Small tables with named rows and columns. After each table, cells are looked up by row and column.

Table Budadav
columns: Duf, Vumoko, Keb
Pulop: [63, 141, 181]
Barosiz: [89, 112, 77]
Fivabet: [204, 164, 173]
Vokelo: [231, 198, 93]
Nid: [93, 96, 161]
Zak: [134, 189, 244]
Gatama: [111, 30, 80]

Keb of Gatama: 80
Keb of Pulop: 181
Vumoko of Nid: 96
Vumoko of Fivabet: 164
Vumoko of Vokelo: 198
Vumoko of Pulop: 141
Vumoko of Zak: 189
Keb of Barosiz: 77
Duf of Barosiz: 89
Duf of Zak: 134
Duf of Vokelo: 231
Keb of Nid: 161
Duf of Pulop: 63
Duf of Gatama: 111
Keb of Fivabet: 173
Duf of Nid: 93
Duf of Fivabet: 204
Vumoko of Gatama: 30
Keb of Zak: 244

Table Naz
	Vitezad	Kepeto	Fir	Kozeri	Lan	Pobus
Lufidi	-0.3	-0.3	-0.2	0.3	0.1	-0.3
Roz	-0.5	-0.6	-0.3	0.5	0.3	-0.6
Lebigi	0.0	0.0	0.0	0.1	0.0	0.0
Pufa	0.1	0.1	0.1	0.0	0.0	0.1

Vitezad of Lebigi: 0.0
Kozeri of Pufa: 0.0
Kepeto of Roz: -0.6
Kozeri of Lufidi: 0.3
Pobus of Roz: -0.6
Fir of Pufa: 0.1
Lan of Pufa: 0.0
Lan of Roz: 0.3
Vitezad of Pufa: 0.1
Kepeto of Lebigi: 0.0
Fir of Lufidi: -0.2

Table Rizi
columns: Dig, Mavepi
Zupanug: [-6463, -1954]
Gumevo: [-52024, -46603]
Lape: [32880, 36597]
Dofe: [32268, 35998]
Vam: [40, 4417]
Mavoler: [-20043, -15265]
Febad: [66237, 69285]
Leb: [-64979, -59300]
Pogesup: [-18583, -13831]
Dako: [24686, 28566]
Pagezi: [-2471, 1953]
Lufim: [-28867, -23909]
Puv: [8401, 12606]
Forakad: [4762, 9045]

Pagezi, Dig: -2471
Lape, Dig: 32880
Puv, Mavepi: 12606
Vam, Dig: 40
Lape, Mavepi: 36597
Mavoler, Mavepi: -15265
Mavoler, Dig: -20043
Zupanug, Dig: -6463
Zupanug, Mavepi: -1954
Pogesup, Mavepi: -13831
Leb, Dig: -64979
Febad, Mavepi: 69285
Vam, Mavepi: 4417
Forakad, Mavepi: 9045
Pogesup, Dig: -18583
Febad, Dig: 66237
Puv, Dig: 8401
Gumevo, Dig: -52024
Lufim, Mavepi: -23909
Leb, Mavepi: -59300

Difi =
	Katevar	Ripare	Nasude	Gik	Fopob	Taso	Gerizol
Fisilip	-57.602	-6.913	39.620	5.466	55.424	-6.141	41.531
Vutu	-20.351	79.240	-36.375	-15.828	62.169	77.415	-28.833
Tiz	-26.179	6.880	-46.226	75.153	2.828	68.216	36.167
Teb	76.703	7.122	36.644	-30.078	10.140	-22.125	-63.453
Litezo	-43.877	52.357	51.399	22.444	-60.080	13.316	13.782
Par	-47.043	-28.289	67.587	-59.582	-21.756	82.209	-55.664
Rumefas	-57.455	43.565	-20.988	43.682	21.319	-58.121	58.745
Vebef	33.069	-0.611	-57.472	-8.556	-15.320	-19.951	9.414
Sesube	65.321	24.118	-26.152	81.042	-32.533	-0.360	-19.082
Gok	-39.154	12.881	47.759	-30.043	78.826	0.200	59.319

Tiz, Gik => 75.153
Par, Fopob => -21.756
Sesube, Taso => -0.360
Rumefas, Gik => 43.682
Tiz, Nasude => -46.226
Litezo, Taso => 13.316
Sesube, Nasude => -26.152
Vebef, Gik => -8.556
Vebef, Taso => -19.951
Vebef, Ripare => -0.611
Fisilip, Nasude => 39.620

Daludak.tsv
	Zozonos	Tumafem	Ped	Bezepi
Lur	37.28	37.22	63.09	10.26
Ruro	41.45	96.08	59.54	44.18
Talasel	54.65	47.91	66.86	6.80

What is the Zozonos of Talasel in Daludak? 54.65
What is the Zozonos of Lur in Daludak? 37.28
What is the Bezepi of Lur in Daludak? 10.26
What is the Tumafem of Talasel in Daludak? 47.91
What is the Bezepi of Ruro in Daludak? 44.18
What is the Tumafem of Lur in Daludak? 37.22
What is the Ped of Ruro in Daludak? 59.54
What is the Zozonos of Ruro in Daludak? 41.45
What is the Ped of Lur in Daludak? 63.09
What is the Bezepi of Talasel in Daludak? 6.80
What is the Ped of Talasel in Daludak? 66.86
What is the Tumafem of Ruro in Daludak? 96.08
Which row has the largest Ped? Talasel

Table Tofufeg
	Posu	Tutune	Deg
Gid	88.57	37.50	21.21
Virufa	75.86	33.33	23.35
Datisu	91.73	38.53	17.79
Lovom	87.87	37.26	20.28
Nuvok	77.91	34.00	19.42
Vor	35.43	20.08	32.99
Zavil	83.63	35.88	24.19
Fitevug	97.29	40.35	18.06

What is the Posu of Vor in Tofufeg? 35.43
What is the Deg of Zavil in Tofufeg? 24.19
What is the Deg of Fitevug in Tofufeg? 18.06
What is the Posu of Lovom in Tofufeg? 87.87
What is the Deg of Lovom in Tofufeg? 20.28
What is the Posu of Zavil in Tofufeg? 83.63
What is the Tutune of Lovom in Tofufeg? 37.26
What is the Tutune of Fitevug in Tofufeg? 40.35

